Moves between nodes:
q563 ^ q878
q563 @ q436
q563 $ q770
q563 + q944
q563 * q434
q563 ~ q540
q563 & q124
q563 § q350
q18 + q443
q18 ~ q554
q18 & q945
q18 § q108
q10 ^ q523
q10 @ q354
q10 $ q100
q10 + q307
q10 * q719
q10 ~ q561
q10 & q407
q10 § q975
q205 ^ q200
q205 @ q146
q205 $ q12
q205 + q459
q205 * q198
q205 ~ q879
q205 & q591
q205 § q584
q374 ^ q358
q374 @ q616
q374 $ q573
q374 + q937
q374 * q432
q374 ~ q67
q374 & q169
q374 § q301
q263 ^ q354
q263 @ q523
q263 $ q778
q263 + q705
q263 * q175
q263 ~ q635
q263 & q657
q263 § q664
q944 ^ q675
q944 @ q57
q944 $ q110
q944 + q563
q944 * q603
q944 ~ q546
q944 & q902
q944 § q984
q682 ^ q198
q682 @ q421
q682 * q200
q682 & q249
q57 ^ q122
q57 @ q944
q57 $ q175
q57 + q436
q57 * q778
q57 ~ q79
q57 & q372
q57 § q824
q783 ^ q617
q783 @ q651
q783 $ q273
q783 + q310
q783 * q858
q783 ~ q268
q783 & q281
q783 § q137
q871 ^ q886
q871 + q854
q871 * q673
q871 ~ q803
q765 ^ q12
q765 @ q572
q765 $ q200
q765 & q91
q553 ^ q573
q553 @ q85
q553 $ q358
q553 + q782
q553 * q176
q553 ~ q181
q553 & q350
q553 § q124
q934 @ q408
q934 + q198
q934 * q459
q934 & q266
q487 ^ q798
q487 @ q866
q487 $ q975
q487 + q539
q487 * q985
q487 ~ q906
q487 & q826
q487 § q100
q99 ^ q20
q99 @ q696
q99 $ q439
q99 + q297
q99 * q217
q99 ~ q112
q99 & q957
q99 § q905
q573 ^ q553
q573 $ q374
q573 + q572
q573 & q285
q274 ^ q174
q274 @ q455
q274 + q342
q274 § q678
q635 @ q283
q635 * q708
q635 ~ q263
q635 § q251
q112 ^ q421
q112 @ q198
q112 $ q927
q112 + q408
q112 * q146
q112 ~ q99
q112 & q139
q112 § q102
q198 ^ q682
q198 @ q112
q198 $ q610
q198 + q934
q198 * q205
q198 ~ q696
q198 & q664
q198 § q657
q886 ^ q871
q886 @ q83
q886 $ q330
q886 + q957
q886 * q876
q886 ~ q794
q886 & q297
q886 § q844
q651 ^ q585
q651 @ q783
q651 $ q549
q651 + q673
q651 * q854
q651 ~ q228
q651 & q428
q651 § q931
q268 ^ q591
q268 @ q228
q268 $ q91
q268 + q678
q268 * q249
q268 ~ q783
q268 & q200
q268 § q342
q984 ^ q985
q984 @ q824
q984 $ q768
q984 + q350
q984 * q798
q984 ~ q247
q984 & q782
q984 § q944
q603 ^ q100
q603 @ q778
q603 $ q523
q603 + q434
q603 * q944
q603 ~ q170
q603 & q888
q603 § q798
q945 ^ q645
q945 @ q893
q945 $ q540
q945 + q162
q945 * q844
q945 ~ q770
q945 & q18
q945 § q876
q330 $ q886
q330 + q360
q330 * q903
q330 ~ q930
q176 $ q408
q176 + q927
q176 * q553
q176 & q930
q67 ^ q108
q67 + q428
q67 ~ q374
q67 & q673
q415 @ q554
q415 + q584
q415 & q174
q415 § q459
q671 ^ q902
q671 $ q524
q671 & q675
q671 § q572
q770 ^ q455
q770 @ q174
q770 $ q563
q770 + q110
q770 * q508
q770 ~ q945
q770 & q554
q770 § q265
q705 @ q508
q705 + q263
q705 * q174
q705 § q266
q439 $ q99
q439 * q304
q439 ~ q927
q439 & q360
q83 @ q886
q83 + q251
q83 * q497
q83 ~ q266
q619 ^ q678
q619 @ q265
q619 $ q579
q619 + q591
q619 * q266
q619 ~ q497
q619 & q459
q619 § q174
q866 ^ q808
q866 @ q487
q866 $ q249
q866 * q91
q891 @ q443
q891 ~ q584
q891 & q708
q891 § q879
q139 ^ q975
q139 @ q664
q139 $ q798
q139 + q794
q139 * q768
q139 ~ q957
q139 & q112
q139 § q523
q408 ^ q432
q408 @ q934
q408 $ q176
q408 + q112
q408 * q358
q408 ~ q297
q408 & q794
q408 § q581
q610 @ q927
q610 $ q198
q610 * q12
q610 & q808
q247 ^ q549
q247 @ q543
q247 $ q585
q247 + q903
q247 * q360
q247 ~ q984
q247 & q304
q247 § q546
q782 ^ q572
q782 @ q12
q782 $ q146
q782 + q553
q782 * q927
q782 ~ q304
q782 & q984
q782 § q902
q235 ^ q546
q235 $ q931
q235 ~ q675
q235 § q549
q879 ^ q281
q879 @ q217
q879 $ q254
q879 + q255
q879 * q696
q879 ~ q205
q879 & q617
q879 § q891
q79 @ q546
q79 $ q708
q79 ~ q57
q79 § q543
q181 $ q108
q181 + q304
q181 ~ q553
q181 & q903
q591 ^ q268
q591 @ q768
q591 $ q824
q591 + q619
q591 * q664
q591 ~ q617
q591 & q205
q591 § q175
q712 ^ q443
q712 ~ q524
q712 & q931
q712 § q428
q281 ^ q879
q281 @ q428
q281 ~ q200
q281 & q783
q798 ^ q487
q798 @ q808
q798 $ q139
q798 + q930
q798 * q984
q798 ~ q360
q798 & q927
q798 § q603
q304 ^ q503
q304 @ q254
q304 $ q217
q304 + q181
q304 * q439
q304 ~ q782
q304 & q247
q304 § q147
q455 ^ q770
q455 @ q274
q455 $ q878
q455 + q719
q455 * q307
q455 ~ q645
q455 & q301
q455 § q169
q543 ^ q273
q543 @ q247
q543 $ q617
q543 + q881
q543 * q39
q543 ~ q824
q543 & q254
q543 § q79
q122 ^ q57
q122 @ q675
q122 $ q342
q122 § q91
q803 ^ q794
q803 @ q764
q803 $ q539
q803 + q975
q803 * q169
q803 ~ q871
q803 & q432
q803 § q307
q162 ^ q931
q162 @ q708
q162 $ q546
q162 + q945
q162 * q283
q162 ~ q110
q162 & q443
q162 § q585
q584 ^ q282
q584 @ q145
q584 $ q372
q584 + q415
q584 * q657
q584 ~ q891
q584 & q175
q584 § q205
q255 @ q108
q255 + q879
q255 ~ q459
q255 & q497
q508 ^ q307
q508 @ q705
q508 $ q434
q508 + q523
q508 * q770
q508 ~ q844
q508 & q581
q508 § q794
q808 ^ q866
q808 @ q798
q808 $ q664
q808 + q419
q808 * q824
q808 ~ q39
q808 & q610
q808 § q778
q265 ^ q169
q265 @ q619
q265 $ q350
q265 + q768
q265 * q794
q265 ~ q876
q265 & q358
q265 § q770
q854 ^ q957
q854 @ q858
q854 $ q906
q854 + q871
q854 * q651
q854 ~ q975
q854 & q20
q854 § q561
q436 @ q563
q436 $ q174
q436 + q57
q436 § q579
q350 ^ q285
q350 @ q579
q350 $ q265
q350 + q984
q350 * q930
q350 ~ q903
q350 & q553
q350 § q563
q572 ^ q782
q572 @ q765
q572 $ q937
q572 + q573
q572 * q826
q572 ~ q503
q572 & q985
q572 § q671
q108 ^ q67
q108 @ q255
q108 $ q181
q108 + q217
q108 * q297
q108 ~ q358
q108 & q876
q108 § q18
q549 ^ q247
q549 @ q273
q549 $ q651
q549 + q907
q549 * q906
q549 ~ q985
q549 & q503
q549 § q235
q146 ^ q937
q146 @ q205
q146 $ q782
q146 + q358
q146 * q112
q146 ~ q217
q146 & q768
q146 § q145
q12 ^ q765
q12 @ q782
q12 $ q205
q12 + q85
q12 * q610
q12 ~ q254
q12 & q824
q12 § q372
q85 @ q553
q85 $ q459
q85 + q12
q85 & q579
q906 ^ q360
q906 $ q854
q906 * q549
q906 ~ q487
q927 ^ q826
q927 @ q610
q927 $ q112
q927 + q176
q927 * q782
q927 ~ q439
q927 & q798
q927 § q888
q91 ^ q824
q91 @ q985
q91 $ q268
q91 + q501
q91 * q866
q91 ~ q273
q91 & q765
q91 § q122
q616 ^ q459
q616 @ q374
q616 + q200
q616 & q678
q975 ^ q139
q975 @ q249
q975 $ q487
q975 + q803
q975 * q228
q975 ~ q854
q975 & q421
q975 § q10
q708 ^ q137
q708 @ q162
q708 $ q79
q708 + q893
q708 * q635
q708 ~ q175
q708 & q891
q708 § q617
q137 ^ q708
q137 @ q931
q137 ~ q342
q137 § q783
q421 ^ q112
q421 @ q682
q421 $ q826
q421 + q432
q421 * q937
q421 ~ q20
q421 & q975
q421 § q407
q360 ^ q906
q360 @ q39
q360 $ q957
q360 + q330
q360 * q247
q360 ~ q798
q360 & q439
q360 § q170
q354 ^ q263
q354 @ q10
q354 * q342
q354 § q249
q554 ^ q301
q554 @ q415
q554 $ q124
q554 + q145
q554 * q581
q554 ~ q18
q554 & q770
q554 § q358
q881 @ q903
q881 $ q497
q881 + q543
q881 ~ q579
q546 ^ q235
q546 @ q79
q546 $ q162
q546 + q540
q546 * q170
q546 ~ q944
q546 & q147
q546 § q247
q539 ^ q930
q539 $ q803
q539 + q487
q539 * q285
q985 ^ q984
q985 @ q91
q985 $ q228
q985 + q285
q985 * q487
q985 ~ q549
q985 & q572
q985 § q675
q768 ^ q228
q768 @ q591
q768 $ q984
q768 + q265
q768 * q139
q768 ~ q585
q768 & q146
q768 § q110
q254 @ q304
q254 $ q879
q254 ~ q12
q254 & q543
q876 ^ q673
q876 @ q497
q876 $ q903
q876 + q585
q876 * q886
q876 ~ q265
q876 & q108
q876 § q945
q957 ^ q854
q957 @ q251
q957 $ q360
q957 + q886
q957 * q585
q957 ~ q139
q957 & q99
q957 § q283
q824 ^ q91
q824 @ q984
q824 $ q591
q824 + q579
q824 * q808
q824 ~ q543
q824 & q12
q824 § q57
q307 ^ q508
q307 + q10
q307 * q455
q307 § q803
q778 @ q603
q778 $ q263
q778 * q57
q778 § q808
q169 ^ q265
q169 @ q678
q169 $ q285
q169 + q228
q169 * q803
q169 ~ q673
q169 & q374
q169 § q455
q888 $ q102
q888 * q902
q888 & q603
q888 § q927
q283 ^ q561
q283 @ q635
q283 $ q170
q283 + q844
q283 * q162
q283 ~ q523
q283 & q905
q283 § q957
q419 @ q930
q419 $ q266
q419 + q808
q419 * q579
q175 ^ q342
q175 @ q110
q175 $ q57
q175 + q174
q175 * q263
q175 ~ q708
q175 & q584
q175 § q591
q937 ^ q146
q937 @ q200
q937 $ q572
q937 + q374
q937 * q421
q937 ~ q428
q937 & q228
q937 § q524
q124 $ q554
q124 + q902
q124 & q563
q124 § q553
q826 ^ q927
q826 $ q421
q826 * q572
q826 & q487
q523 ^ q10
q523 @ q263
q523 $ q603
q523 + q508
q523 * q110
q523 ~ q283
q523 & q102
q523 § q139
q931 ^ q162
q931 @ q137
q931 $ q235
q931 + q645
q931 * q561
q931 ~ q719
q931 & q712
q931 § q651
q147 $ q443
q147 ~ q902
q147 & q546
q147 § q304
q217 ^ q428
q217 @ q879
q217 $ q304
q217 + q108
q217 * q99
q217 ~ q146
q217 & q585
q217 § q443
q497 ^ q310
q497 @ q876
q497 $ q881
q497 + q617
q497 * q83
q497 ~ q619
q497 & q255
q497 § q893
q664 ^ q249
q664 @ q139
q664 $ q808
q664 + q266
q664 * q591
q664 ~ q251
q664 & q198
q664 § q263
q110 ^ q719
q110 @ q175
q110 $ q944
q110 + q770
q110 * q523
q110 ~ q162
q110 & q145
q110 § q768
q561 ^ q283
q561 * q931
q561 ~ q10
q561 § q854
q282 ^ q584
q282 @ q524
q282 & q342
q282 § q200
q678 ^ q619
q678 @ q169
q678 $ q501
q678 + q268
q678 * q764
q678 ~ q310
q678 & q616
q678 § q274
q617 ^ q783
q617 @ q585
q617 $ q543
q617 + q497
q617 * q251
q617 ~ q591
q617 & q879
q617 § q708
q905 * q443
q905 ~ q102
q905 & q283
q905 § q99
q696 @ q99
q696 * q879
q696 ~ q198
q696 & q251
q266 ^ q764
q266 @ q794
q266 $ q419
q266 + q664
q266 * q619
q266 ~ q83
q266 & q934
q266 § q705
q170 $ q283
q170 * q546
q170 ~ q603
q170 § q360
q645 ^ q945
q645 + q931
q645 ~ q455
q645 § q673
q301 ^ q554
q301 + q524
q301 & q455
q301 § q374
q228 ^ q768
q228 @ q268
q228 $ q985
q228 + q169
q228 * q975
q228 ~ q651
q228 & q937
q228 § q719
q358 ^ q374
q358 @ q459
q358 $ q553
q358 + q146
q358 * q408
q358 ~ q108
q358 & q265
q358 § q554
q501 ^ q579
q501 @ q285
q501 $ q678
q501 + q91
q524 ^ q145
q524 @ q282
q524 $ q671
q524 + q301
q524 * q407
q524 ~ q712
q524 & q719
q524 § q937
q407 ^ q102
q407 * q524
q407 & q10
q407 § q421
q844 + q283
q844 * q945
q844 ~ q508
q844 § q886
q432 ^ q408
q432 + q421
q432 * q374
q432 & q803
q503 ^ q304
q503 $ q428
q503 ~ q572
q503 & q549
q174 ^ q274
q174 @ q770
q174 $ q436
q174 + q175
q174 * q705
q174 ~ q893
q174 & q415
q174 § q619
q581 + q102
q581 * q554
q581 & q508
q581 § q408
q102 ^ q407
q102 @ q657
q102 $ q888
q102 + q581
q102 * q145
q102 ~ q905
q102 & q523
q102 § q112
q902 ^ q671
q902 @ q372
q902 $ q145
q902 + q124
q902 * q888
q902 ~ q147
q902 & q944
q902 § q782
q285 ^ q350
q285 @ q501
q285 $ q169
q285 + q985
q285 * q539
q285 ~ q907
q285 & q573
q285 § q878
q249 ^ q664
q249 @ q975
q249 $ q866
q249 + q764
q249 * q268
q249 ~ q858
q249 & q682
q249 § q354
q145 ^ q524
q145 @ q584
q145 $ q902
q145 + q554
q145 * q102
q145 ~ q443
q145 & q110
q145 § q146
q200 ^ q205
q200 @ q937
q200 $ q765
q200 + q616
q200 * q682
q200 ~ q281
q200 & q268
q200 § q282
q540 $ q945
q540 + q546
q540 ~ q563
q540 § q903
q858 ^ q251
q858 @ q854
q858 * q783
q858 ~ q249
q297 + q99
q297 * q108
q297 ~ q408
q297 & q886
q764 ^ q266
q764 @ q803
q764 + q249
q764 * q678
q657 @ q102
q657 * q584
q657 & q263
q657 § q198
q907 ^ q903
q907 $ q673
q907 + q549
q907 ~ q285
q100 ^ q603
q100 $ q10
q100 * q675
q100 § q487
q794 ^ q803
q794 @ q266
q794 $ q930
q794 + q139
q794 * q265
q794 ~ q886
q794 & q408
q794 § q508
q459 ^ q616
q459 @ q358
q459 $ q85
q459 + q205
q459 * q934
q459 ~ q255
q459 & q619
q459 § q415
q251 ^ q858
q251 @ q957
q251 $ q39
q251 + q83
q251 * q617
q251 ~ q664
q251 & q696
q251 § q635
q719 ^ q110
q719 @ q342
q719 $ q675
q719 + q455
q719 * q10
q719 ~ q931
q719 & q524
q719 § q228
q428 ^ q217
q428 @ q281
q428 $ q503
q428 + q67
q428 * q20
q428 ~ q937
q428 & q651
q428 § q712
q903 ^ q907
q903 @ q881
q903 $ q876
q903 + q247
q903 * q330
q903 ~ q350
q903 & q181
q903 § q540
q579 ^ q501
q579 @ q350
q579 $ q619
q579 + q824
q579 * q419
q579 ~ q881
q579 & q85
q579 § q436
q878 ^ q563
q878 $ q455
q878 + q675
q878 § q285
q673 ^ q876
q673 @ q310
q673 $ q907
q673 + q651
q673 * q871
q673 ~ q169
q673 & q67
q673 § q645
q443 ^ q712
q443 @ q891
q443 $ q147
q443 + q18
q443 * q905
q443 ~ q145
q443 & q162
q443 § q217
q310 ^ q497
q310 @ q673
q310 + q783
q310 ~ q678
q39 @ q360
q39 $ q251
q39 * q543
q39 ~ q808
q273 ^ q543
q273 @ q549
q273 $ q783
q273 ~ q91
q930 ^ q539
q930 @ q419
q930 $ q794
q930 + q798
q930 * q350
q930 ~ q330
q930 & q176
q930 § q434
q372 @ q902
q372 $ q584
q372 & q57
q372 § q12
q434 $ q508
q434 + q603
q434 * q563
q434 § q930
q585 ^ q651
q585 @ q617
q585 $ q247
q585 + q876
q585 * q957
q585 ~ q768
q585 & q217
q585 § q162
q20 ^ q99
q20 * q428
q20 ~ q421
q20 & q854
q675 ^ q944
q675 @ q122
q675 $ q719
q675 + q878
q675 * q100
q675 ~ q235
q675 & q671
q675 § q985
q342 ^ q175
q342 @ q719
q342 $ q122
q342 + q274
q342 * q354
q342 ~ q137
q342 & q282
q342 § q268
q893 @ q945
q893 + q708
q893 ~ q174
q893 § q497

In the rows, 53 means zero.

The rows follow the links: the fewer symbols apart two nodes are, the more alike their rows tend to be.

Each row is also shifted at random along 3 hidden directions that mean nothing.

Some nodes, each with a row of numbers:
q419	[ 41  38  48  55  55  60  65  59  54  52  51  59  70  51  64  54  46  50  54  47  40  53  47  53  54  52  62  55  58  42  69  50  51  59  65  50  53  64]
q891	[ 52  59  56  45  54  47  56  60  54  49  53  53  44  60  51  58  47  45  55  56  53  59  61  57  47  46  52  65  40  56  48  40  50  43  57  43  57  47]
q824	[ 36  45  54  61  58  52  63  55  46  49  43  68  61  52  66  55  42  60  54  45  51  52  43  50  47  54  59  57  51  49  57  47  60  53  55  44  58  62]
q147	[ 66  53  50  61  60  48  63  56  45  60  43  52  50  59  52  53  40  49  51  56  51  52  47  57  47  52  68  58  53  53  69  44  59  50  46  56  64  33]
q170	[ 13  54  48  49  51  44  48  58  40  56  50  60  47  53  49  66  46  39  56  68  53  54  64  46  55  40  59  52  60  60  60  51  53  53  53  62  44  44]
q794	[ 61  44  38  58  48  56  54  62  58  63  61  58  60  53  40  62  71  41  46  66  44  47  58  46  43  61  42  47  49  54  46  51  42  70  51  58  44  54]
q282	[ 56  60  66  42  52  51  48  45  56  47  49  42  43  48  61  49  53  66  54  54  58  59  65  57  60  43  54  56  49  58  50  50  46  44  49  45  57  60]
q459	[ 63  55  53  49  47  47  48  65  57  46  55  50  51  51  53  47  58  52  52  48  53  51  48  47  48  56  33  50  46  40  45  58  53  45  63  37  46  67]
q443	[ 91  63  53  49  56  50  43  52  53  44  47  44  39  60  44  49  43  44  60  41  57  60  49  56  57  51  61  57  56  52  51  57  62  44  56  49  57  40]
q12	[ 50  45  52  61  57  49  66  58  49  55  41  64  60  55  65  54  42  62  51  50  45  53  45  54  42  56  60  57  43  43  63  44  55  52  50  40  59  60]
q984	[ 72  49  48  72  61  51  60  48  43  55  40  64  57  55  57  52  44  59  52  49  53  50  38  48  45  61  61  49  56  51  56  52  65  55  43  54  59  52]
q866	[ 45  48  57  50  50  56  50  38  55  47  51  57  58  44  67  49  42  69  65  44  54  60  49  57  64  51  60  48  61  47  60  63  56  49  56  52  42  65]
q85	[ 51  53  51  53  51  44  55  64  49  47  49  52  55  53  65  43  44  55  53  47  48  50  40  52  53  57  48  49  55  36  62  57  60  48  64  42  51  67]
q251	[ 41  42  53  47  49  59  58  53  61  55  58  65  64  56  50  70  52  49  58  46  48  57  59  55  45  54  56  65  42  54  44  47  47  54  60  50  45  51]
q930	[ 67  50  42  57  49  50  48  54  51  49  52  58  58  49  52  49  47  48  58  52  50  54  43  47  61  57  54  39  68  40  64  68  62  57  61  56  39  64]
q263	[ 50  49  52  44  48  51  47  53  50  47  57  62  49  48  52  67  54  49  60  62  54  61  70  44  58  39  48  54  51  60  46  53  46  55  61  50  38  62]
q616	[ 71  49  57  55  52  56  61  55  63  61  59  47  59  50  58  45  66  64  44  53  51  43  47  65  48  62  38  50  40  49  51  48  43  51  48  51  58  58]
q268	[ 46  56  61  50  50  52  44  39  57  46  56  57  49  47  57  51  62  67  55  53  63  53  54  53  55  57  39  48  47  54  36  59  51  50  47  46  47  64]
q619	[ 38  48  50  54  53  57  59  65  56  47  59  57  58  56  53  53  62  48  47  54  48  48  52  47  48  58  37  54  42  49  42  48  48  56  63  41  57  66]
q285	[ 12  51  50  62  53  51  55  58  47  59  52  50  53  49  57  44  64  55  41  65  54  42  48  51  53  56  43  41  55  54  56  51  51  58  44  58  61  57]
q617	[ 68  50  54  58  55  48  56  48  57  51  59  71  52  57  48  62  56  55  54  50  58  50  48  56  43  62  40  59  34  55  40  52  53  48  51  43  47  52]
q554	[ 65  61  50  52  51  49  50  70  47  54  53  42  45  54  44  47  60  39  44  61  50  46  58  46  50  47  43  50  55  53  47  49  52  51  54  52  57  51]
q591	[ 46  43  51  56  58  57  60  55  53  53  52  69  60  55  55  63  59  58  48  49  49  49  54  47  38  55  50  61  36  58  39  42  49  56  51  42  57  60]
q719	[ 51  52  60  50  60  68  58  46  49  51  51  44  53  50  57  50  56  58  46  46  50  51  55  52  55  45  69  59  57  66  48  42  50  56  46  61  75  42]
q573	[ 49  54  53  61  54  50  58  55  52  60  47  40  56  50  61  38  55  59  43  54  50  41  43  58  50  57  50  45  56  46  62  54  52  54  46  56  62  51]
q782	[ 42  57  50  61  54  43  46  57  43  50  37  55  45  54  51  46  42  57  53  52  49  54  45  41  48  53  56  46  52  44  55  57  64  50  46  43  53  57]
q549	[ 46  53  56  65  58  46  55  41  49  61  52  55  51  54  53  49  51  63  50  52  63  48  41  60  49  61  50  48  52  59  56  54  58  49  37  60  56  43]
q273	[ 50  51  59  63  56  45  65  40  55  61  57  63  57  54  62  54  52  66  51  60  62  50  45  67  47  60  45  51  43  58  58  50  50  47  39  55  54  49]
q265	[ 43  55  47  51  54  63  46  65  53  38  52  46  53  54  46  44  56  45  50  36  46  48  44  39  54  56  54  55  57  43  40  56  61  55  66  43  62  59]
q903	[ 60  53  44  68  57  38  59  57  48  56  57  61  52  57  47  50  57  43  48  65  56  44  36  56  50  67  37  40  53  49  60  57  59  53  50  55  52  48]
q881	[ 63  47  48  62  54  40  65  58  55  54  59  67  58  58  58  53  52  50  51  63  53  49  39  62  48  66  37  50  47  50  61  51  57  48  54  52  50  54]
q145	[ 89  62  54  50  55  52  41  54  46  46  44  48  40  54  46  47  47  51  55  49  52  60  55  45  52  49  63  55  55  54  46  54  60  49  48  47  59  47]
q436	[ 55  48  51  54  56  47  66  62  46  48  55  60  55  53  66  54  50  47  52  66  51  50  50  52  57  50  46  52  58  53  68  47  52  52  58  52  59  60]
q768	[ 28  51  50  56  61  66  51  60  48  47  43  55  55  55  45  56  55  50  47  33  43  49  52  36  42  52  67  62  47  54  34  46  58  58  54  46  68  53]
q139	[ 75  44  45  55  52  64  46  47  54  55  52  60  59  52  42  63  56  53  56  44  46  57  54  43  47  55  62  53  52  54  40  56  53  64  51  56  45  53]
q497	[ 60  54  51  51  52  48  53  58  59  42  62  58  53  56  50  51  59  44  55  49  55  52  45  58  53  62  32  53  43  48  43  56  55  46  65  42  47  59]
q39	[ 55  44  52  54  52  47  57  48  53  52  51  68  61  54  59  61  41  54  65  48  53  60  47  58  53  57  56  55  51  48  63  56  56  50  58  51  39  55]
q803	[ 47  48  51  51  48  69  50  50  62  57  61  43  60  47  48  50  67  54  47  52  47  46  56  53  57  58  52  45  54  52  48  56  46  66  55  61  54  53]
q342	[ 62  53  67  45  56  60  54  39  56  43  54  49  51  47  66  50  54  66  54  46  58  56  56  56  61  47  58  59  54  61  49  50  52  48  51  52  63  56]
q682	[ 70  46  60  46  49  64  53  40  65  55  51  48  61  46  61  53  53  69  58  42  47  59  55  61  52  55  63  58  43  49  54  54  44  56  49  50  49  60]
q301	[ 47  59  56  47  53  59  51  61  52  57  56  31  50  51  54  41  62  50  39  53  49  43  58  55  55  45  52  53  58  56  50  46  46  53  53  58  68  47]
q581	[ 60  51  46  43  51  60  53  68  52  60  54  41  54  51  49  54  55  36  46  57  42  47  63  47  49  44  57  56  56  51  56  46  44  60  58  58  54  51]
q122	[ 54  55  62  55  51  39  50  41  46  52  53  60  44  50  64  52  52  67  56  72  68  54  56  55  63  47  40  43  57  62  56  58  51  45  42  54  45  62]
q902	[ 67  58  50  59  55  43  51  55  40  51  40  53  43  52  54  50  39  52  55  59  54  57  51  48  53  47  62  48  60  50  65  52  60  51  45  52  57  49]
q893	[ 77  52  53  47  60  56  62  59  55  43  62  53  55  58  57  52  52  42  54  49  54  54  48  60  60  53  47  64  52  55  57  48  54  47  69  47  60  49]
q876	[ 62  50  47  60  59  61  63  62  57  54  57  53  62  60  44  51  61  40  43  45  44  42  41  57  41  66  48  59  45  52  44  45  54  55  55  53  66  42]
q358	[ 58  50  47  54  56  61  59  70  53  59  50  42  59  56  48  46  59  46  39  40  41  42  45  50  40  56  55  58  45  45  47  43  51  58  59  49  66  51]
q174	[ 42  52  52  46  56  54  61  68  53  43  60  54  52  53  58  53  58  40  47  60  47  51  60  45  55  45  45  59  54  57  51  44  49  53  66  45  63  60]
q543	[ 37  52  54  57  55  40  56  54  47  44  48  68  53  56  58  56  40  56  59  49  58  56  43  53  50  57  47  54  49  47  56  55  64  42  56  45  47  59]
q112	[ 63  50  46  49  48  63  43  53  56  53  44  49  54  51  41  56  50  52  57  37  44  61  57  43  49  52  69  55  48  44  47  56  53  59  55  47  46  53]
q205	[ 67  54  55  50  51  49  46  55  56  44  47  57  48  53  52  50  53  60  57  44  53  59  50  48  46  56  44  54  37  45  42  56  53  47  54  34  47  66]
q975	[ 66  46  54  51  51  68  46  36  61  55  53  52  60  49  51  53  58  65  55  38  52  52  53  52  57  54  66  50  54  56  45  56  49  61  47  62  49  50]
q675	[ 61  49  55  65  61  54  66  46  43  65  52  56  55  50  59  55  55  63  43  66  55  45  52  56  48  52  62  51  55  68  62  42  50  57  33  66  68  41]

Start, symbols taken left to right, then the node you end at.
Answers are names.
[ 31  48  53  50  56  52  59  62  58  58  50  58  54  61  47  62  55  50  49  50  47  53  54  56  34  54  51  67  29  50  42  38  45  47  53  37  56  48]
+ + => q879
[ 63  51  55  55  52  54  54  40  47  57  52  54  54  46  58  56  49  61  56  60  57  55  58  53  60  47  62  46  63  62  63  57  51  56  43  67  49  47]
$ & => q407
[ 77  51  48  49  47  56  46  58  53  48  63  52  51  52  45  56  59  38  54  62  49  54  63  43  62  47  50  48  64  55  54  57  50  59  59  59  45  55]
^ + => q10
[ 59  48  60  52  54  65  57  45  60  52  47  50  58  52  61  46  54  70  53  39  48  54  48  60  46  56  57  63  39  50  48  46  47  53  46  42  63  58]
^ ~ @ => q217
[ 44  60  54  46  48  45  49  65  59  47  57  48  50  57  51  48  54  47  51  47  51  50  48  56  47  55  37  56  44  42  46  52  52  44  66  41  46  58]
+ + ~ => q459
[ 35  48  43  57  52  51  58  61  52  57  56  57  59  56  49  55  49  39  52  54  48  50  45  53  53  58  54  50  63  45  65  56  58  55  63  60  45  50]
~ + ~ => q360
[ 43  46  53  54  51  43  55  51  46  57  55  67  52  51  61  66  47  54  57  71  56  56  63  48  55  45  52  49  57  60  62  50  48  56  50  57  41  60]
§ & * => q12
[ 71  53  45  50  49  54  45  50  60  60  51  54  54  58  36  59  52  46  57  46  49  59  56  54  44  59  56  58  42  46  46  57  51  52  49  52  40  41]
$ * ^ => q503
[ 45  51  45  57  49  52  44  53  47  55  36  55  54  50  52  53  39  54  60  45  48  61  52  43  51  50  68  48  56  38  63  59  60  57  51  51  41  56]
$ @ => q198
[ 57  48  53  45  49  58  55  60  56  48  62  56  56  51  57  61  56  42  55  60  48  55  65  50  59  45  50  58  58  54  57  50  44  56  67  52  49  63]
* & @ => q554
[ 34  57  58  50  55  65  42  44  55  43  48  44  50  47  52  46  57  65  50  34  54  51  50  45  55  53  60  53  55  57  34  56  57  54  50  52  62  53]
@ & => q200
[ 25  46  58  58  58  53  61  46  51  53  48  58  58  49  68  53  51  69  49  50  54  50  49  55  50  53  54  53  51  56  56  49  53  51  48  52  58  62]
§ § § => q122
[ 58  54  48  59  56  44  58  64  49  58  47  47  57  55  54  46  49  47  49  47  49  44  37  59  48  60  49  52  55  42  63  53  60  47  56  51  57  47]
& @ => q881
[ 47  54  46  68  57  38  55  52  43  56  47  66  48  59  48  57  49  51  51  61  58  49  42  52  43  63  46  48  47  55  51  55  61  52  42  53  50  42]
$ ~ + ~ => q876
